Below is a small trained network, with its code and all its weights. Each question gives an input and a target symbol and asks what happens when units are switched off, that is, made to give their printed mean instead of their output.

import numpy as np


def w(rows, s, z=0):
    codes = np.array(rows[::2]) - 128.0
    scale = np.full(codes.shape[1], s)
    scale[-1] = z or s
    return codes * scale


def f(y):
    return np.maximum(y, 0)


def softmax(a):
    e = np.exp(a - a.max(-1, keepdims=True))
    return e / e.sum(-1, keepdims=True)


def log_softmax(a):
    a = a - a.max(-1, keepdims=True)
    return a - np.log(np.exp(a).sum(-1, keepdims=True))


def net(x, mask):
    ids = ['αβγεηθλμξτφω'.index(c) for c in x.split()]
    T = len(ids)
    res = E[ids] + P[:T]
    u = 0
    for l in range(2):
        q, k, v = (res @ M[l].T for M in (Q, K, V))
        z = softmax(np.where(np.tri(T) > 0, q @ k.T / 3**0.5, -1e9)) @ v
        res = res + np.where(mask[u], z, O[l][:, -1]) @ O[l][:, :-1]
        u += 1
        y = f(res @ A[l][:, :-1].T + A[l][:, -1])
        res = res + np.where(mask[u : u + 12], y, B[l][:, -1]) @ B[l][:, :-1]
        u += 12
    return log_softmax(res[-1] @ U[:, :-1].T + U[:, -1])


Q, K, V, O, A, B = {}, {}, {}, {}, {}, {}
E = w([
[150,160,98,91],'α',
[106,122,44,252],'β',
[88,189,114,170],'γ',
[147,59,202,167],'ε',
[172,194,156,179],'η',
[113,153,71,87],'θ',
[140,155,97,92],'λ',
[142,152,69,87],'μ',
[147,173,70,88],'ξ',
[152,153,120,92],'τ',
[171,190,99,92],'φ',
[194,91,70,164],'ω',
],0.021)
P = w([
[145,154,118,77],'0',
[142,153,113,106],'1',
[140,153,112,140],'2',
[135,160,111,167],'3',
[133,163,106,195],'4',
[130,169,110,219],'5',
[130,183,104,241],'6',
[132,190,99,255],'7',
],0.0089)
Q[0] = w([
[162,254,63,132],'L0H0',
[88,180,89,139],'L0H0',
[230,250,66,156],'L0H0',
],0.014)
K[0] = w([
[123,126,134,204],'L0H0',
[111,123,125,159],'L0H0',
[125,113,109,251],'L0H0',
],0.027)
V[0] = w([
[2,150,100,87],'L0H0',
[31,244,220,171],'L0H0',
[71,70,48,168],'L0H0',
],0.0066)
O[0] = w([
[6,114,149,76,26],'L0H0',
[101,187,189,101,254],'L0H0',
[77,69,115,115,209],'L0H0',
],0.013,0.0027)
A[0] = w([
[189,124,177,159,5],'L0N0',
[13,83,184,131,12],'L0N1',
[143,160,208,128,62],'L0N2',
[71,58,177,126,183],'L0N3',
[2,158,104,121,61],'L0N4',
[102,66,91,56,198],'L0N5',
[141,124,96,208,45],'L0N6',
[51,128,110,134,250],'L0N7',
[128,108,87,48,124],'L0N8',
[167,93,135,86,32],'L0N9',
[160,124,98,47,84],'L0N10',
[185,112,147,148,6],'L0N11',
],0.0076,0.0033)
B[0] = w([
[2,127,174,128,209],'L0N0',
[242,150,48,166,172],'L0N1',
[92,73,104,178,218],'L0N2',
[174,183,172,226,162],'L0N3',
[196,132,160,12,250],'L0N4',
[61,82,123,211,190],'L0N5',
[126,96,151,126,225],'L0N6',
[58,52,183,95,255],'L0N7',
[71,127,118,208,182],'L0N8',
[100,172,152,108,132],'L0N9',
[117,161,173,235,188],'L0N10',
[64,118,157,102,182],'L0N11',
],0.0053,0.0043)
Q[1] = w([
[209,77,83,254],'L1H0',
[37,35,128,122],'L1H0',
[125,68,73,18],'L1H0',
],0.0086)
K[1] = w([
[114,53,116,229],'L1H0',
[112,94,83,23],'L1H0',
[252,160,80,60],'L1H0',
],0.012)
V[1] = w([
[162,35,46,68],'L1H0',
[99,218,3,129],'L1H0',
[118,156,62,66],'L1H0',
],0.0066)
O[1] = w([
[116,138,60,112,2],'L1H0',
[82,168,113,255,162],'L1H0',
[92,242,44,221,77],'L1H0',
],0.0063,0.0059)
A[1] = w([
[130,160,91,170,58],'L1N0',
[124,119,193,101,63],'L1N1',
[157,160,102,85,117],'L1N2',
[174,89,158,135,52],'L1N3',
[102,89,112,52,102],'L1N4',
[159,105,112,8,71],'L1N5',
[91,101,40,131,188],'L1N6',
[119,178,141,165,1],'L1N7',
[156,158,108,162,47],'L1N8',
[40,120,104,94,43],'L1N9',
[101,43,112,147,47],'L1N10',
[80,102,166,164,96],'L1N11',
],0.012,0.0075)
B[1] = w([
[99,150,53,60,177],'L1N0',
[161,168,18,132,188],'L1N1',
[128,75,166,113,167],'L1N2',
[79,150,28,113,178],'L1N3',
[176,184,147,160,139],'L1N4',
[34,90,114,119,159],'L1N5',
[135,82,192,195,255],'L1N6',
[163,94,68,3,172],'L1N7',
[148,156,77,72,167],'L1N8',
[195,82,192,97,166],'L1N9',
[124,239,152,28,181],'L1N10',
[152,83,110,39,177],'L1N11',
],0.007,0.0084)
U = w([
[130,160,118,155,106],'α',
[135,111,165,140,111],'β',
[33,202,198,64,148],'γ',
[167,59,139,8,132],'ε',
[253,160,252,189,139],'η',
[111,50,251,199,245],'θ',
[111,146,145,181,142],'λ',
[99,131,155,224,180],'μ',
[92,172,94,170,98],'ξ',
[145,150,134,140,89],'τ',
[162,197,51,73,1],'φ',
[224,82,98,174,87],'ω',
],0.0069,0.0063)

Each question gives the input, a string of symbols that net reads in full, and the target symbol t.
The units are the heads (3 rows each of Q, K, V and O) and the neurons (one row each of A and B). Each row of codes is followed by its name. A weight is (code - 128) times the scale printed after its matrix; where a second scale follows, it is the last column's (O, A, B and U).
mask holds one flag per unit, layer by layer, with each layer's heads first. A switched-off unit (its flag False) gives its mean, the last column of its rows in O or B, instead of its output. The means were averaged over made-up inputs and are rounded, as every weight is.
A unit's drop is (log p(t) with every unit on - log p(t) with that unit switched off) / (log p(t) with every unit on - log p(t) with every unit switched off).
The circuit of an input: a set's keep is (log p(t) with only the set's units on - log p(t) with every unit switched off) / (log p(t) with every unit on - log p(t) with every unit switched off). Starting from the 12 units with the biggest drops (on a tie, the unit counted first), units are removed one at a time, each time the one whose removal leaves the highest keep (on an exact tie, the one counted first), for as long as the keep stays at least 0.8.
units of the circuit, in order: the units of the circuit, biggest drop first
unit that matters most: the unit with the biggest drop
k most important neurons of layer l: the k neurons of layer l with the biggest drops, biggest first
drop of u: that unit's drop, to one decimal
input ε ξ μ λ, target ε: units of the circuit, in order	(L1H0; L0H0)
input η φ φ φ λ ξ ε λ, target ε: units of the circuit, in order	(L1H0)
input φ φ η η α γ β, target θ: 2 most important neurons of layer 0	(L0N7; L0N6)
input φ φ φ β α, target θ: units of the circuit, in order	(L0H0; L1N6; L1N1; L0N5)
input β η ξ, target θ: 2 most important neurons of layer 1	(L1N6; L1N9)
input ω ξ ξ ε φ θ, target ε: units of the circuit, in order	(L0H0; L1H0)
input β λ φ η φ η γ, target θ: units of the circuit, in order	(L0H0; L0N7; L1N9)
input α φ φ η α α θ, target η: units of the circuit, in order	(L0H0; L1H0)
input μ β ω, target θ: units of the circuit, in order	(L1N6; L0H0)
input θ φ β γ τ γ λ, target θ: units of the circuit, in order	(L0H0; L1N6; L1N1; L0N5)
input η λ τ γ φ τ η β, target θ: units of the circuit, in order	(L0H0; L1N6)
input θ φ ε, target ε: 3 most important neurons of layer 0	(L0N4; L0N3; L0N1)
input τ γ γ ξ μ ε φ ξ, target ε: drop of L0N10	0.0
input ω ε η α, target η: drop of L1H0	0.2
input γ η φ φ ε λ φ, target ε: drop of L1N3	0.0
input γ η η η μ τ τ φ, target η: unit that matters most	L1H0
input γ β μ ξ, target θ: drop of L0N7	0.1
